(in the rows, 128 means zero)
Each row is followed by its class number.
[111 161 153 133 167 106 115 115  95  98 122 186 149  82 139  76 131 144
 113 123 129  94 171 224 139 170 112 124 169 157 104 159 128 196 123 140
 147 116  93  92 137] : 8
[165 167 138 146 156  98  87 173  77 103  86 134 163 127 209 107 109 175
 158  91  99  91 195 191 172 136 115 136 121 150 130 180 125 204 127 202
 107 122  79  89  95] : 4
[122 126 143 135 123 130 107 109 126 113 140 147  87 164  88 140 126  99
 159 155 130  96 129 141 112  96  77  85 124 146 142 147 128 110  98 115
 111 130 134 157 135] : 2
[122  91 186 104 195 118 133 128  98 108 116 160 170  93  76  78 113 116
 162 111  95 113 137 145 144 141 175 108 112 104 119 165  78 114 166 111
  86  82 133  80 192] : 8
[126 108 118 144 125 131 154  81 149 126 126 174 144 151 121 156 143 202
 140 174 162  95 152 199 168 193 134  94 157  89 142 135 110 151 151  70
  97 168 133  91 150] : 0
[136  91  71  76 116  96  83 178 147 149 127 143  81 134 145  48 149 142
  99  63  85  94 181 223 114 140 138 135 124 167 122 125 144 170 117 170
 152 180 101 126  90] : 5
[127 123 127 133 111 112 117  79 138 133 137 165 123 162 107 137 158 144
 138 132 145 121 135 163 132 106  79  93 137 144 138 144 117 107 110  75
 131 145 143 154 144] : 0
[137 124  73 155 128  93  76 150 126 101  74 132 119 158 150  79 165 173
  92  90 120  94 211 199 164 153  94 156 128 135 128 128 147 205 121 151
 141 131 120 123 115] : 5
[130 111 149 133 111 109 123  91 128 132 149 149  90 148 109 131 143 127
 167 159 142 113 117 161 119 125 105 106 135 141 138 161 134 109  87  89
 134 102 122 153 129] : 2
[119  76 100 103 143 139 154 156  95  89 160 207 130 169 130 105 102 115
 141 183 126 106 121 167 115 163 121 141 126 120 194 114  97 136 132  57
 126  97 134  76 158] : 5
[134 152 154 112 136 112 112  50 105 136 135 171 143 102 106  94 136  89
 163 177 103  63 145 152 155 154 131 122 188 149 123 151  61 133 109  95
 158 129 135 167 156] : 0
[ 95 180 110 134 151 105 108 146 152 121  97 173 122 120  81  63 136  75
 114 175 150  73 118 108 125 205 135 105 153  95 115 134  98 127  77 101
 130 125 128  93 170] : 6
[111 134 124 130 130 105  98 113 114 109 146 160 106 152 112 121 132 116
 153 166 127 117 140 142 152 110  96 113 134 149 138 175 100  91  83  99
 145 116 122 148 175] : 7
[143 142 158  94 124 175  92 143  49 129 154 156 130  80 143 157 151 140
 139 172 134  76 160 217 127 127 154 158 170 103 147 104 138 174 118 142
 193 117 119 171  84] : 0
[120  99 148 109 127 113 113 122 120 132 151 167  83 163  97 137 129 129
 147 169 127  90 117 150 135  97  78  88 139 124 128 163 126 115 100  81
  92 125 154 154 145] : 2
[167 171 164 122 167 163 117 113 122 145 124 171 128  86  22 135 165 100
 148 175 157  88  91 133 113 152 165 159 101  63 134 150 117  92  97  80
 156  90 163 110 152] : 1
[117  96 108 133 145 105 122  85 120 126 151 159  90 176 104 127 139 137
 132 142 114 122 138 159 140 105  77 105 139 147 128 180 106  88 114  70
 109 139 141 142 186] : 8
[104 126 128 144 135 116 115 112 135 123 136 138  98 159 115 148 134 146
 155 166 142 110 132 125 127 121  92  71 141 139 138 170  99 100  87  72
 141 129 124 153 152] : 7
[128 124 123  98 105  98 159 184 145 121 130 158 103 130 191  59 112 214
  74 107 132 123 150 249 122 185 140 105 142 176 134 118 123 213 123 138
  85  80  81 134 158] : 2
[131 119 114 128 126 110 102 110 144 134 142 174  89 160  98 119 143 139
 146 157 149 105 125 172 138 120  87  86 139 114 121 178  99  70  93  80
 128 131 145 151 173] : 1
[105 116 121 112 126 126 128 100 125 136 130 138 121 157  84 145 146  94
 164 165 132 104 136 127 150  92  82 112 132 130 165 152 112  90  90  98
 133 101 160 139 178] : 3
[142 130 129 133 142  92 154 168 121 135 101 181 144 161 113 153 144 114
 120 167 182 105 128 160 136 161 142 129 188  93 170 111 134 148 120  80
  86  79 118  84 177] : 6
[132 107 128 116 136 114 106 120 121 109 127 139  87 195  84 159 136 101
 136 164 138  93 139 147 133  96  60 104 140 125 140 162 133 105 105 100
 105 128 140 169 175] : 2
[167 118 166 143 135 104 118 151 149  75 139 126  91 144 143  92 141 131
  75  74 131  95 172 209 111 156 166 105 135 165 148 123 149 169 192 167
  76 133  79 135 100] : 2
[ 75 102 207 127 131 126 106 154  64  70 100 156 217  66  91 151 136  94
 129 186 110 110 122  65 173 174 131 135 171  60 150 118 137 181 175 157
 143  63 182 104 144] : 4
[114 108 139 115 126  77 112 190 122 107 115 198 131  95 134  75 137 141
 140 140 149  68 151 196  79 250 174 134 157 105 150 127 173 165 109  99
 152 108  95 114 150] : 7
[ 94 129 121 117 123 111 118 106 137 138 124 144 128 148  84 122 150 120
 132 144 142 101 145 148 155 120  71  92 156 136 138 152 137 109  92 101
 130 124 156 157 189] : 3
[133  95 139 177 128 116 139 142  99  85 104 153 169 125 116 169 136  97
 136 161 174 127 135 100 193 159 153 154 145 135  98 118 114 133 114  65
 124  99 140  89 112] : 5
[129 178 127 149 137 117  85 134 121  66 101 127 160 131 105  82 164  91
 150 152 152  67 207 196 135 167 125 132 149 113 129 124 104 141  72 183
 156 110 125 119 134] : 5
[119 128 123 131 130 112 110 105 126 125 124 144 111 172  92 132 145 115
 154 151 144 104 140 142 159 109  77  95 146 129 139 158 127 100  88  83
 127 125 132 151 167] : 3
[167  96 168 124 133 105 136 123 151 103 143 121 114 119 164 126 140 210
  85 117 135 130 154 201 161 184 168 124 147 164 100 181  76 186 145 156
 124 142  78 168 158] : 7
[112  98 153 125 142 165 115 217  91  58  98 172 119 167  78 148 140 117
  83 153 150 122 106 192 160 182 149  92  92 137 182 164  76 146 148 101
 115 121  67 101 181] : 2
[105  96 121 121 144 118 102 130 105 110 152 159  99 149 105 138 149 121
 156 143 151 101 162 159 111 105  72  89 127 108 137 154 105  94  89 104
 103 118 149 148 169] : 6
[160 150 149 147 143 102  82 140 104  43 140 126 118  84 132 118 133 166
 136 119 140  90 188 163 148 206 141 120 152 110 113 120 169 184 118 134
 144 120  94 132  85] : 3
[130 118 135 144 144  94  97 103 118 117 139 163  86 173  96 118 146 124
 145 155 125 105 133 137 135 113  92 121 117 124 128 185 119 101  89  91
 127 126 133 147 166] : 7
[125  90 131 130 145 111 105 104 117 142 128 155  85 161  91 151 149 132
 146 125 115 115 133 135 131  84  91 112 115 151 140 177 122  95 111  76
 111 134 155 151 161] : 8
[106 146 174 121 116 127 101 166 107 126  95 155 114 111 125  86 124 148
 116  96 108 143 116 186 157 165 166 114 112 173 110 161  99 153 113 160
 114 162  89 149 167] : 8
[124 143 128  88 153 153 159 140 101  99 115 163 152 104 112 133 111  58
 168 177 143  69 136 135 132 166 118 146 140 125 140 127  75 117 119  53
  92 132 113 102 172] : 3
[142 178 167 102  79 151  93 130 137 116 155 147  71  75 204  85 116 159
 134 134 138 121 127 192 142 113 139 152 140 152 164 119 160 168 136 168
  91 131  83 163  93] : 3
[121 125 153 151 165 102 116 140  99 122 115 124 105 102 140 113 164 172
 119 146 174 104 160 216 141 167 161  81 199  41  81 138 155 152 122 115
 185  60  91  98  79] : 1
[107 100 112 107 129  97 116 131 120 129 138 168 112 167  96 134 137 116
 144 139 135 122 143 149 118 121  77  91 153 131 167 138 110 114  99 110
 116 116 139 147 193] : 6
[149 127 164 107 127  86 117 198 136  82 123  99 101 145 150 117 160 141
  73 135 128  58 146 175 123 182 152 107 147 120  91 162  86 179 108 149
  83 157 117 141  88] : 2
[170 145 146 178 143 139 139 134 108  90 147 199 147 139  94 155 108 122
 122 156 146 127 105 130 126 168 156 134 143 170 170 113 133 130 128  69
 157  85 117 117 160] : 8
[149 115 167 120 114 160 101 138  91 132 103 175 136 139  62 112 129 101
 190 153 142 135 104 160 164 159 203 185  95 105 159 126 136 143 112 119
  97 125  89 137 171] : 3
[144  90 155 147 149  91  86 163 107 105 123 173 143 113 172 126 142 162
 137 104 142  70 196 175 158 165 138 123 121 166  93 167 151 190 115 142
 154 131 123 118  68] : 4
[172 126 127 114  94 126  92 193 133 130 126 169 139 129 188 130 158 184
 142 109 132  58 181 235 104 127 142 127 108 116 160 119 144 159 116 169
 175 150 136 126  58] : 0
[112 114 100 111 137 106 111  99 123 133 143 161  95 157 106 122 136 106
 142 145 134 123 147 141 145 114  82 129 129 143 150 160 104  95  94 108
 118 121 143 152 204] : 6
[118 111  96 147 145  52 106 160 141  93 129 150  95 116 142  73 131 206
  57 155 105 103 154 129 139 171 112 117 144 112 145 163 149 194 106 151
 154  12 150 103 173] : 7
[ 91 116 155 160 117 147 139 182 129 121  97 214 150 112 102 117 152 143
  85 205 164  82 112 143 159 199 155  95 151 117 113 125  96 185 109 105
 106  81 146  99 162] : 4
[149 108 104 133 123 111 125 122 146 119 126 173  90 100 160 145 161 187
 107 133 143 107 191 201 192 173 143 154 128 122 143 122 126 180 145 129
 142 119 124  89 117] : 6
[176 121 187  79 165 102  90 179 145 109 106 114  56 139 136  83 157 125
 102 110 116  37 173 208  98 123 149 127 114  72 141 144 160 157 156 184
 111 103 119 140 105] : 2
[100 101 122 146 140 114  98 113 110 108 147 144 124 168 119 133 149 153
 139 151 137 119 152 139 141 108  87 116 113 126 126 177 111 120  96  90
 147 125 146 147 147] : 7
[161 158 193 114 152 153 156 127 109 149  96 149 136 123 101 186 150 129
 112 172 132  89 113 169 238 134 166 157 131 100 157 157 112 125 168  92
 125 114 149  95 156] : 2
[ 86 124 118 122 120 107 104 119 110 123 116 158 125 168 100 122 139 117
 148 145 133 102 144 140 156 126  66 115 134 140 167 155 145 119  93  92
 126 127 156 155 186] : 3
[116 115 133 137 120 128 102 116 127 116 138 160  67 174  87 145 146  99
 131 172 137  83 127 146 131  94  67  93 125 134 148 162 132  89 102  92
 106 123 150 163 159] : 2
[123 100 118 126 145 106 107 108 130 108 143 170  95 161  81 132 139 113
 138 155 147 106 136 149 129 114  88  93 139 110 120 159 106  93 114  86
 121 125 149 130 154] : 1
[123 177 149 108 161 112 110 142 141  96 156 177  79  88 102  95 136 184
 134 113 139  84 166 210 129 199 150  75 111 124 109 140 156 104  96  86
 116 166 130  92 128] : 8
[123  90 101 131 117 116 100 131 127 118 140 152  81 180 109 130 139 136
 131 153 131 116 131 140 140 102  72  99 135 131 133 149 123  99  86  91
 129 131 153 155 150] : 5
[144 202 123 135 178 101 100 110 122  94 123 167 143 101 103  99 127 135
 118 184 167  93 140 101 142 154 124 185 133 148  99 159 118 202  63  64
 100  89 122  97 129] : 7
[116 202 169 129 159 133 128 108  90  95 137 148 136  90 112 104 120  98
 167 161 146 101 136 141 169 169 167 114 173 106 159 103 146 121 130  56
 133  89  97  90 109] : 3
[172 186 156 112 158  95 109 103 164 105  99 156 135 158  36 105 154  97
 153 184 157  80 115 129 118 180 143 118 190  91 192 117 122 136 102  66
 113 100 124 108 162] : 5
[150 174  88 120  86 146 110 172 132 157  92 152 135 156 162  98 142 141
 131 122 137  92 142 222 133 180 164 166 128  77 112  98 160 120 129 128
 132 224  91 124 114] : 0
[123 104 117 137 137 113  99 102 126 107 137 135  97 173  90 119 149 123
 140 136 130 121 150 133 132  92  79 100 127 142 151 142 118 106  95  97
 135 104 154 151 147] : 5
[167 136 131 117 116 112  79 170 125 102 143 156 159 162 132  99 141 116
 123 117 126  66 181 218 104 154 135 139 169 172 143 116 125 198  91 201
 173 177 118 157  85] : 5
[103 112 116 128 137 110 106 104 123 118 148 167  72 173 102 105 144 126
 134 139 110 120 132 152 133 104  94  99 110 151 148 170 106  72 104  68
 126 129 145 139 172] : 8
[126 121 145 145 143 109  95 122 113 113 128 151 101 166 111 115 158 138
 149 160 140 103 138 149 124 109  94 118 115  99 122 181 108 105  84  90
 131 108 131 154 160] : 7
[157 147  97 106 178 125 142  83 154 143 178 142  87 122 113  55 136 156
  73 113 104  95 161 227  82 144 148 150 144 134 149 149 156 142 157 166
 104 120 113 100 173] : 8
[144 138 190 115 136 125 162 179  97  94 123 199 202 138 134 112 140 131
 129 124 106  97 135 179 127 168 121 128 107 120 164 119  92 157 151 131
 127 103 154  91 155] : 4
[123 119 142 113 148 107 111 108 124 113 141 157 118 177  86 141 146 129
 142 149 126 125 132 123 153 112  74  91 124 133 130 166 113 105 104  86
 124 128 144 132 157] : 4
[ 96 136 161 111 147 132 144 145 122 150  84 178 166 160  52 140 123 101
 176 230 136  81  99 125 139 183 157 114 158  62 176 135  98 130  92 102
 164  94 151 108 219] : 7
[ 95  99 115 118 156 105 103 103 116 126 153 151 100 185 101 109 143 132
 123 144 139 122 138 166 121 113  99 112 145 138 140 178 137  99 102  81
 131 127 137 146 178] : 8
[108 189 101  78 177 150 143  79 129 112 130 117  95 118  73 127 138 121
 128 162 146 131 188 201 142 129  85 111 159  78  84  93  98 170  99 170
 108 143  93  88 154] : 6
[147 103 155 127 148 127 167 132 102  98 152 214 151 149 114 130 118 125
 102 182 131 138 105 145 196 162 177 169 135 131 134 120  91 118 152  37
 137  82 148  94 184] : 8
[116 113  82 134 149 112  92  98 132 127 143 158  62 144 105 115 124 126
 134 145 140 121 161 139 151 107  83 106 133 131 144 156 135  93 103 122
 114  97 130 142 199] : 6
[112 115 124 123 113 105 114 109 128 120 110 149  97 173  98 137 133  95
 159 150 136 118 130 134 160 124  72 107 139 138 144 153 134 100  91  99
 138 135 121 156 181] : 3
[112 120 134 132 120 107 107  81 123 132 144 153 110 162 107 123 143 138
 149 139 123 114 125 151 132 110  81  75 137 124 144 167 118  85 111  97
 137 145 146 151 154] : 0
